Here is a tiny trained network, its code and every weight. The questions are about switching its units off for an input and a class, where a switched-off unit gives its printed mean instead of its output.

import numpy as np


def w(rows, s, z=0):
    codes = np.array(rows[::2]) - 128.0
    scale = np.full(codes.shape[1], s)
    scale[-1] = z or s
    return codes * scale


def f(y):
    return np.maximum(y, 0)


def log_softmax(a):
    a = a - a.max(-1, keepdims=True)
    return a - np.log(np.exp(a).sum(-1, keepdims=True))


def net(x, mask):
    res = np.array(x, float).reshape(1, 2) / 4 @ E
    y = f(res @ A[0][:, :-1].T + A[0][:, -1])
    res = res + np.where(mask, y, B[0][:, -1]) @ B[0][:, :-1]
    return log_softmax(res[-1] @ U[:, :-1].T + U[:, -1])


A, B = {}, {}
E = w([
[73,215,65,69,129,200],'x0',
[189,112,124,88,245,125],'x1',
],0.012)
A[0] = w([
[127,110,116,117,147,134,109],'neuron 0',
[122,155,163,99,111,105,137],'neuron 1',
[147,154,107,134,197,173,94],'neuron 2',
[122,144,115,148,143,158,195],'neuron 3',
[153,95,135,154,108,108,199],'neuron 4',
[138,60,138,144,117,80,72],'neuron 5',
[176,59,138,172,130,89,103],'neuron 6',
[154,44,138,177,130,96,108],'neuron 7',
[99,98,114,121,139,120,252],'neuron 8',
[156,117,150,102,210,118,86],'neuron 9',
[94,102,97,134,54,142,77],'neuron 10',
[141,145,135,144,128,139,254],'neuron 11',
[107,178,76,82,156,168,131],'neuron 12',
[147,108,140,139,105,121,99],'neuron 13',
[163,140,122,111,154,126,168],'neuron 14',
[134,191,118,103,123,123,168],'neuron 15',
[109,147,146,168,12,142,77],'neuron 16',
[106,114,159,109,131,141,112],'neuron 17',
[143,136,148,122,204,119,178],'neuron 18',
[127,141,112,142,33,125,168],'neuron 19',
[144,140,197,147,136,116,80],'neuron 20',
[152,101,123,124,150,113,104],'neuron 21',
[150,108,103,116,139,142,160],'neuron 22',
[74,214,103,79,149,163,91],'neuron 23',
[130,130,152,115,244,151,98],'neuron 24',
[90,148,153,155,90,103,153],'neuron 25',
[153,113,88,101,246,116,86],'neuron 26',
],0.014,0.01)
B[0] = w([
[106,121,118,128,106,140,143],'neuron 0',
[134,137,165,140,111,107,144],'neuron 1',
[142,125,103,188,86,121,190],'neuron 2',
[193,169,105,77,120,169,193],'neuron 3',
[175,171,132,108,127,188,214],'neuron 4',
[77,140,130,190,176,150,189],'neuron 5',
[110,145,150,181,165,174,225],'neuron 6',
[121,144,132,182,173,175,225],'neuron 7',
[198,197,134,5,124,105,231],'neuron 8',
[122,137,76,163,99,98,210],'neuron 9',
[102,100,121,172,68,113,185],'neuron 10',
[204,165,150,9,127,104,233],'neuron 11',
[120,160,152,185,184,162,248],'neuron 12',
[93,113,163,165,152,110,152],'neuron 13',
[137,115,128,104,116,104,192],'neuron 14',
[144,157,149,130,151,149,202],'neuron 15',
[110,84,80,169,68,92,224],'neuron 16',
[94,186,132,138,160,93,128],'neuron 17',
[167,150,113,99,83,116,230],'neuron 18',
[178,116,85,124,104,90,227],'neuron 19',
[102,133,143,166,140,135,155],'neuron 20',
[126,153,139,172,119,116,164],'neuron 21',
[131,122,122,105,114,122,171],'neuron 22',
[90,118,169,223,194,177,253],'neuron 23',
[135,82,115,150,76,96,224],'neuron 24',
[149,119,119,127,101,94,193],'neuron 25',
[102,84,102,146,59,97,241],'neuron 26',
],0.026,0.012)
U = w([
[143,105,70,188,36,42,140],'0',
[143,176,175,214,190,217,141],'1',
[199,181,169,2,146,108,253],'2',
[75,83,174,87,186,124,79],'3',
[79,92,147,118,168,128,73],'4',
[127,106,173,46,150,75,75],'5',
[56,135,106,91,164,95,76],'6',
],0.0086,0.005)

Each question gives the input, the list of numbers given to net, and the class t.
The units are the neurons (one row each of A and B). Each row of codes is followed by its name. A weight is (code - 128) times the scale printed after its matrix; where a second scale follows, it is the last column's (A, B and U).
mask holds one flag per neuron, in row order. A switched-off neuron (its flag False) gives its mean, the last column of its row in B, instead of its output. The means were averaged over made-up inputs and are rounded, as every weight is.
A unit's drop is (log p(t) with every unit on - log p(t) with that unit switched off) / (log p(t) with every unit on - log p(t) with every unit switched off).
The circuit of an input: a set's keep is (log p(t) with only the set's units on - log p(t) with every unit switched off) / (log p(t) with every unit on - log p(t) with every unit switched off). Starting from the 12 units with the biggest drops (on a tie, the unit counted first), units are removed one at a time, each time the one whose removal leaves the highest keep (on an exact tie, the one counted first), for as long as the keep stays at least 0.8.
units of the circuit, in order: the units of the circuit, biggest drop first
top k neurons: the k neurons with the biggest drops, biggest first
drop when u is switched off: that unit's drop, to one decimal
input [-6,-5], class 1: top 4 neurons	[neuron 7; neuron 6; neuron 26; neuron 4]
input [-7,5], class 1: units of the circuit, in order	[neuron 6]
input [-3,3], class 2: units of the circuit, in order	[neuron 23; neuron 16]
input [-7,6], class 1: top 3 neurons	[neuron 6; neuron 7; neuron 5]
input [-3,-1], class 2: top 2 neurons	[neuron 23; neuron 12]
input [6,7], class 0: top 2 neurons	[neuron 26; neuron 24]
input [5,6], class 0: top 2 neurons	[neuron 26; neuron 24]
input [-4,-1], class 1: top 2 neurons	[neuron 7; neuron 6]
input [4,4], class 0: top 3 neurons	[neuron 26; neuron 6; neuron 7]
input [3,3], class 2: drop when neuron 16 is switched off	0.5
input [-8,-6], class 1: drop when neuron 6 is switched off	0.1
input [3,-2], class 2: drop when neuron 6 is switched off	0.2
